Here is a tiny trained network, its code and every weight. The questions are about switching its units off for an input and a target symbol, where a switched-off unit gives its printed mean instead of its output.

import numpy as np


def w(rows, s, z=0):
    codes = np.array(rows[::2]) - 128.0
    scale = np.full(codes.shape[1], s)
    scale[-1] = z or s
    return codes * scale


def f(y):
    return y / 2 * (1 + np.tanh(0.7978845608 * (y + 0.044715 * y**3)))


def softmax(a):
    e = np.exp(a - a.max(-1, keepdims=True))
    return e / e.sum(-1, keepdims=True)


def log_softmax(a):
    a = a - a.max(-1, keepdims=True)
    return a - np.log(np.exp(a).sum(-1, keepdims=True))


def net(x, mask):
    ids = ['ΓΔΘΞΠΣαβζηλτ'.index(c) for c in x.split()]
    T = len(ids)
    res = E[ids] + P[:T]
    u = 0
    for l in range(2):
        q, k, v = (res @ M[l].T for M in (Q, K, V))
        z = softmax(np.where(np.tri(T) > 0, q @ k.T / 3**0.5, -1e9)) @ v
        res = res + np.where(mask[u], z, O[l][:, -1]) @ O[l][:, :-1]
        u += 1
        y = f(res @ A[l][:, :-1].T + A[l][:, -1])
        res = res + np.where(mask[u : u + 12], y, B[l][:, -1]) @ B[l][:, :-1]
        u += 12
    return log_softmax(res[-1] @ U[:, :-1].T + U[:, -1])


Q, K, V, O, A, B = {}, {}, {}, {}, {}, {}
E = w([
[2,170,107,80,40,92,203],'Γ',
[120,161,205,195,160,134,66],'Δ',
[104,193,246,203,141,130,132],'Θ',
[158,136,154,125,162,50,133],'Ξ',
[156,182,99,159,45,230,172],'Π',
[113,112,144,80,82,13,229],'Σ',
[177,111,164,145,87,71,201],'α',
[186,125,125,216,160,83,134],'β',
[118,178,136,115,208,150,142],'ζ',
[135,147,220,217,99,114,203],'η',
[58,202,92,201,145,94,77],'λ',
[83,184,137,82,182,129,139],'τ',
],0.017)
P = w([
[104,102,99,156,120,255,43],'0',
[61,153,111,189,100,92,243],'1',
[118,162,168,129,128,85,242],'2',
[120,185,131,180,134,98,195],'3',
[103,170,160,150,118,95,199],'4',
[138,184,146,166,140,103,183],'5',
[133,163,136,183,131,99,194],'6',
[131,184,148,170,141,105,191],'7',
[142,187,115,185,142,100,174],'8',
[141,187,119,169,163,95,186],'9',
[154,184,136,219,148,105,157],'10',
[135,190,133,178,149,111,175],'11',
[144,185,136,201,122,105,168],'12',
],0.0089)
Q[0] = w([
[106,210,184,251,148,74,219],'0.h0',
[98,193,169,109,96,91,160],'0.h0',
[121,47,139,85,74,140,73],'0.h0',
],0.011)
K[0] = w([
[184,131,98,138,87,247,131],'0.h0',
[147,127,97,144,109,192,121],'0.h0',
[129,93,150,112,182,63,166],'0.h0',
],0.013)
V[0] = w([
[122,177,107,80,34,144,199],'0.h0',
[3,248,150,181,143,101,76],'0.h0',
[142,121,170,234,97,75,194],'0.h0',
],0.0071)
O[0] = w([
[162,254,171,139,94,118,94,133],'0.h0',
[117,76,208,220,68,55,46,255],'0.h0',
[171,158,167,161,208,136,225,170],'0.h0',
],0.013,0.0071)
A[0] = w([
[105,138,64,205,184,93,102,200],'0.n0',
[142,181,182,131,100,162,88,139],'0.n1',
[180,111,63,134,135,98,113,137],'0.n2',
[136,156,123,154,197,181,84,253],'0.n3',
[125,69,159,169,141,151,144,159],'0.n4',
[199,208,165,112,172,32,35,66],'0.n5',
[49,118,180,112,109,68,164,79],'0.n6',
[94,92,72,66,139,162,56,116],'0.n7',
[168,117,23,155,117,254,93,135],'0.n8',
[59,150,61,156,108,110,175,173],'0.n9',
[106,72,175,101,64,39,134,118],'0.n10',
[185,121,113,104,142,49,160,223],'0.n11',
],0.0084,0.0061)
B[0] = w([
[99,138,161,70,118,103,136,233],'0.n0',
[133,140,89,154,104,74,156,206],'0.n1',
[100,179,152,51,162,216,101,133],'0.n2',
[75,95,177,93,116,128,254,187],'0.n3',
[101,149,116,75,206,83,122,215],'0.n4',
[146,147,56,94,84,164,126,247],'0.n5',
[189,98,104,159,149,107,90,199],'0.n6',
[150,145,27,66,51,201,170,129],'0.n7',
[89,25,218,147,158,140,94,130],'0.n8',
[173,121,248,130,201,146,147,155],'0.n9',
[100,220,79,129,175,159,98,248],'0.n10',
[27,146,199,145,106,174,138,193],'0.n11',
],0.0075,0.013)
Q[1] = w([
[37,194,189,185,201,114,138],'1.h0',
[76,148,225,201,138,31,128],'1.h0',
[48,255,161,96,157,50,144],'1.h0',
],0.0066)
K[1] = w([
[77,56,115,145,36,165,111],'1.h0',
[158,18,149,120,105,254,61],'1.h0',
[107,48,125,51,130,181,107],'1.h0',
],0.0081)
V[1] = w([
[75,60,157,208,130,88,33],'1.h0',
[96,149,78,44,2,88,140],'1.h0',
[133,222,150,171,101,72,157],'1.h0',
],0.0083)
O[1] = w([
[103,129,41,102,66,106,154,254],'1.h0',
[86,245,173,208,80,89,92,78],'1.h0',
[186,122,102,57,18,41,78,104],'1.h0',
],0.011,0.021)
A[1] = w([
[174,137,199,183,181,148,1,127],'1.n0',
[104,33,114,156,185,90,164,189],'1.n1',
[235,26,195,68,177,158,156,66],'1.n2',
[51,135,164,181,143,86,219,194],'1.n3',
[50,157,88,98,77,221,194,255],'1.n4',
[143,104,75,92,188,113,129,187],'1.n5',
[155,180,174,212,96,160,218,242],'1.n6',
[183,155,64,101,39,61,146,59],'1.n7',
[151,168,211,72,32,76,178,144],'1.n8',
[150,201,161,19,113,128,77,90],'1.n9',
[51,69,70,162,123,179,86,59],'1.n10',
[57,90,117,118,132,124,158,70],'1.n11',
],0.0077,0.0038)
B[1] = w([
[33,108,109,181,114,205,162,149],'1.n0',
[212,120,81,50,10,182,126,250],'1.n1',
[126,245,128,181,105,101,180,219],'1.n2',
[162,83,129,126,73,174,9,240],'1.n3',
[99,78,184,225,130,92,78,240],'1.n4',
[124,128,158,185,80,120,171,213],'1.n5',
[93,137,115,14,193,78,120,219],'1.n6',
[167,217,206,67,221,168,125,255],'1.n7',
[122,2,81,199,155,165,149,209],'1.n8',
[139,75,149,160,128,121,117,157],'1.n9',
[87,207,120,170,237,105,172,186],'1.n10',
[214,74,83,114,121,136,150,199],'1.n11',
],0.007,0.023)
U = w([
[112,68,204,155,125,62,90,252],'Γ',
[127,142,96,139,235,194,41,115],'Δ',
[112,140,134,26,79,125,66,132],'Θ',
[131,161,124,110,85,218,67,93],'Ξ',
[100,136,178,145,66,17,147,69],'Π',
[104,133,149,104,137,120,79,190],'Σ',
[173,147,129,153,115,100,46,55],'α',
[118,103,151,50,130,218,1,207],'β',
[113,191,78,127,174,102,104,15],'ζ',
[81,178,133,149,66,108,97,51],'η',
[67,162,187,68,143,140,120,238],'λ',
[143,99,60,165,168,87,55,144],'τ',
],0.0067,0.0044)

Each question gives the input, a string of symbols that net reads in full, and the target symbol t.
The units are the heads (3 rows each of Q, K, V and O) and the neurons (one row each of A and B). Each row of codes is followed by its name. A weight is (code - 128) times the scale printed after its matrix; where a second scale follows, it is the last column's (O, A, B and U).
mask holds one flag per unit, layer by layer, with each layer's heads first. A switched-off unit (its flag False) gives its mean, the last column of its rows in O or B, instead of its output. The means were averaged over made-up inputs and are rounded, as every weight is.
A unit's drop is (log p(t) with every unit on - log p(t) with that unit switched off) / (log p(t) with every unit on - log p(t) with every unit switched off).
The circuit of an input: a set's keep is (log p(t) with only the set's units on - log p(t) with every unit switched off) / (log p(t) with every unit on - log p(t) with every unit switched off). Starting from the 12 units with the biggest drops (on a tie, the unit counted first), units are removed one at a time, each time the one whose removal leaves the highest keep (on an exact tie, the one counted first), for as long as the keep stays at least 0.8.
units of the circuit, in order: the units of the circuit, biggest drop first
k most important neurons: the k neurons with the biggest drops, biggest first
input Γ β β, target α: units of the circuit, in order	0.h0; 1.h0; 1.n7; 1.n8
input Δ β η τ Σ β α Δ Θ Ξ, target τ: units of the circuit, in order	0.h0; 1.h0
input Γ β τ, target α: units of the circuit, in order	0.h0; 1.h0; 1.n7; 1.n8
input Θ β Θ Θ Γ Θ α Θ, target Θ: units of the circuit, in order	1.h0; 1.n4
input Σ Σ Σ Δ α τ Δ, target Γ: units of the circuit, in order	0.n4; 1.h0; 0.h0
input τ τ β Ξ Θ Δ τ Σ τ β β Δ, target η: units of the circuit, in order	0.h0; 1.h0
input Σ β τ Θ β β β β ζ β Ξ, target Γ: units of the circuit, in order	0.h0; 1.h0; 1.n1
input η η Θ Γ β α Ξ β β ζ, target Π: 2 most important neurons	1.n2; 1.n7
input Θ β Δ, target Θ: units of the circuit, in order	1.h0; 1.n4
input Δ τ α β τ α Δ β β Θ τ, target τ: units of the circuit, in order	0.h0; 1.h0; 1.n11
input τ Δ Θ β Γ λ β α λ Θ β ζ, target η: 2 most important neurons	0.n7; 1.n7
input α Γ Δ β α β Γ Σ β η, target λ: units of the circuit, in order	0.h0; 1.h0; 1.n6
input Σ β β Δ η β Δ, target Γ: units of the circuit, in order	1.h0; 0.n4; 0.h0
input β Δ Θ β Θ α Δ β β η τ β Θ, target Ξ: 2 most important neurons	1.n1; 1.n2
input Δ β Σ, target τ: 2 most important neurons	0.n10; 1.n7
input ζ β α β, target Δ: most important neuron	0.n7
input τ τ Θ Θ β β Γ Δ α β Δ β τ, target η: most important neuron	0.n7
input β Γ λ, target Ξ: 2 most important neurons	1.n1; 1.n2
input β β Ξ, target Ξ: 2 most important neurons	1.n1; 1.n2
input η α α α Σ Δ β β Δ, target Π: 2 most important neurons	1.n2; 1.n3
input Δ τ β Θ Δ η Δ β τ Γ Δ ζ, target τ: most important neuron	1.n7
input β β α α, target Ξ: 2 most important neurons	1.n1; 1.n2
